Here is a tiny trained network, its code and every weight. The questions are about switching its units off for an input and a class, where a switched-off unit gives its printed mean instead of its output.

import numpy as np


def w(rows, s, z=0):
    codes = np.array(rows[::2]) - 128.0
    scale = np.full(codes.shape[1], s)
    scale[-1] = z or s
    return codes * scale


def norm(h):
    return h / np.sqrt((h * h).mean(-1, keepdims=True) + 1e-5)


def f(y):
    return y / 2 * (1 + np.tanh(0.7978845608 * (y + 0.044715 * y**3)))


def log_softmax(a):
    a = a - a.max(-1, keepdims=True)
    return a - np.log(np.exp(a).sum(-1, keepdims=True))


def net(x, mask):
    res = np.array(x, float).reshape(1, 3) / 4 @ E
    u = 0
    for l in range(2):
        y = f(norm(res) @ A[l][:, :-1].T + A[l][:, -1])
        res = res + np.where(mask[u : u + 12], y, B[l][:, -1]) @ B[l][:, :-1]
        u += 12
    return log_softmax(norm(res)[-1] @ U[:, :-1].T + U[:, -1])


A, B = {}, {}
E = w([
[36,126,146],'x0',
[88,72,2],'x1',
[138,51,148],'x2',
],0.0079)
A[0] = w([
[127,15,182,85],'L0N0',
[143,1,166,32],'L0N1',
[168,22,159,7],'L0N2',
[160,120,106,71],'L0N3',
[57,93,99,157],'L0N4',
[145,98,70,131],'L0N5',
[160,119,132,25],'L0N6',
[126,74,134,20],'L0N7',
[136,104,189,47],'L0N8',
[67,100,146,110],'L0N9',
[85,103,214,253],'L0N10',
[119,220,101,44],'L0N11',
],0.013,0.0047)
B[0] = w([
[121,255,58,182],'L0N0',
[135,193,57,173],'L0N1',
[150,186,86,157],'L0N2',
[121,117,155,125],'L0N3',
[92,135,165,197],'L0N4',
[124,116,207,178],'L0N5',
[140,77,139,113],'L0N6',
[150,119,91,119],'L0N7',
[135,151,160,145],'L0N8',
[62,151,111,155],'L0N9',
[88,174,148,255],'L0N10',
[114,193,61,150],'L0N11',
],0.0092,0.0063)
A[1] = w([
[112,146,58,67],'L1N0',
[255,89,124,178],'L1N1',
[136,201,140,108],'L1N2',
[147,99,135,181],'L1N3',
[92,108,152,9],'L1N4',
[71,34,47,159],'L1N5',
[122,77,214,133],'L1N6',
[70,116,163,66],'L1N7',
[116,84,58,182],'L1N8',
[87,197,85,162],'L1N9',
[103,120,144,3],'L1N10',
[207,132,109,79],'L1N11',
],0.015,0.0045)
B[1] = w([
[193,127,136,159],'L1N0',
[1,149,101,199],'L1N1',
[175,58,127,212],'L1N2',
[71,76,178,133],'L1N3',
[110,112,117,121],'L1N4',
[199,159,227,191],'L1N5',
[157,83,106,151],'L1N6',
[100,96,78,151],'L1N7',
[159,205,180,167],'L1N8',
[200,87,63,254],'L1N9',
[112,130,123,115],'L1N10',
[60,148,95,158],'L1N11',
],0.0095,0.0083)
U = w([
[201,179,70,203],'0',
[168,157,254,146],'1',
[26,157,85,171],'2',
[140,43,86,210],'3',
[144,29,109,21],'4',
[145,53,118,10],'5',
[156,27,125,29],'6',
],0.018,0.012)

Each question gives the input, the list of numbers given to net, and the class t.
The units are the neurons (one row each of A and B). Each row of codes is followed by its name. A weight is (code - 128) times the scale printed after its matrix; where a second scale follows, it is the last column's (A, B and U).
mask holds one flag per neuron, layer by layer. A switched-off neuron (its flag False) gives its mean, the last column of its row in B, instead of its output. The means were averaged over made-up inputs and are rounded, as every weight is.
A unit's drop is (log p(t) with every unit on - log p(t) with that unit switched off) / (log p(t) with every unit on - log p(t) with every unit switched off).
The circuit of an input: a set's keep is (log p(t) with only the set's units on - log p(t) with every unit switched off) / (log p(t) with every unit on - log p(t) with every unit switched off). Starting from the 12 units with the biggest drops (on a tie, the unit counted first), units are removed one at a time, each time the one whose removal leaves the highest keep (on an exact tie, the one counted first), for as long as the keep stays at least 0.8.
units of the circuit, in order: the units of the circuit, biggest drop first
most important unit: the unit with the biggest drop
k most important neurons: the k neurons with the biggest drops, biggest first
k most important neurons of layer l: the k neurons of layer l with the biggest drops, biggest first
drop when u is switched off: that unit's drop, to one decimal
input [5,-6,-6], class 0: 3 most important neurons -> [L0N11; L0N5; L1N5]
input [4,-3,2], class 2: units of the circuit, in order -> [L1N5]
input [-7,6,1], class 2: 3 most important neurons -> [L1N1; L0N5; L0N9]
input [-6,-4,8], class 0: 2 most important neurons -> [L0N0; L0N1]
input [2,4,0], class 1: 3 most important neurons -> [L1N5; L0N10; L1N9]
input [6,6,7], class 0: units of the circuit, in order -> [L0N0; L1N5]
input [7,-6,4], class 2: 3 most important neurons of layer 0 -> [L0N9; L0N10; L0N5]
input [-6,-1,-5], class 2: 2 most important neurons of layer 1 -> [L1N1; L1N11]
input [4,-3,-1], class 2: 2 most important neurons -> [L1N5; L0N10]
input [-2,0,-2], class 3: 2 most important neurons -> [L0N11; L1N5]
input [0,7,-5], class 1: 3 most important neurons -> [L1N5; L0N0; L0N10]
input [-5,5,-4], class 1: 4 most important neurons of layer 0 -> [L0N0; L0N2; L0N8; L0N10]
input [7,2,-8], class 0: 4 most important neurons -> [L1N9; L1N1; L0N11; L0N5]
input [0,3,-3], class 3: 3 most important neurons -> [L0N5; L0N4; L1N7]
input [8,-1,-8], class 0: 2 most important neurons of layer 0 -> [L0N11; L0N5]
input [-8,5,2], class 2: most important unit -> L1N1
input [2,7,6], class 1: 2 most important neurons of layer 1 -> [L1N5; L1N8]
input [7,-4,5], class 2: 2 most important neurons -> [L0N10; L1N5]
input [6,-5,4], class 2: 2 most important neurons of layer 1 -> [L1N5; L1N8]
input [0,6,-4], class 1: 2 most important neurons -> [L1N5; L0N0]
input [2,8,8], class 0: 3 most important neurons of layer 0 -> [L0N0; L0N1; L0N2]
input [3,4,-6], class 0: most important neuron -> [L0N10]
input [1,0,-1], class 3: drop when L1N9 is switched off -> 0.2
input [5,6,1], class 1: drop when L1N5 is switched off -> 0.7
input [-2,6,5], class 1: drop when L1N5 is switched off -> 0.3
input [-7,-3,5], class 2: drop when L1N1 is switched off -> 0.6
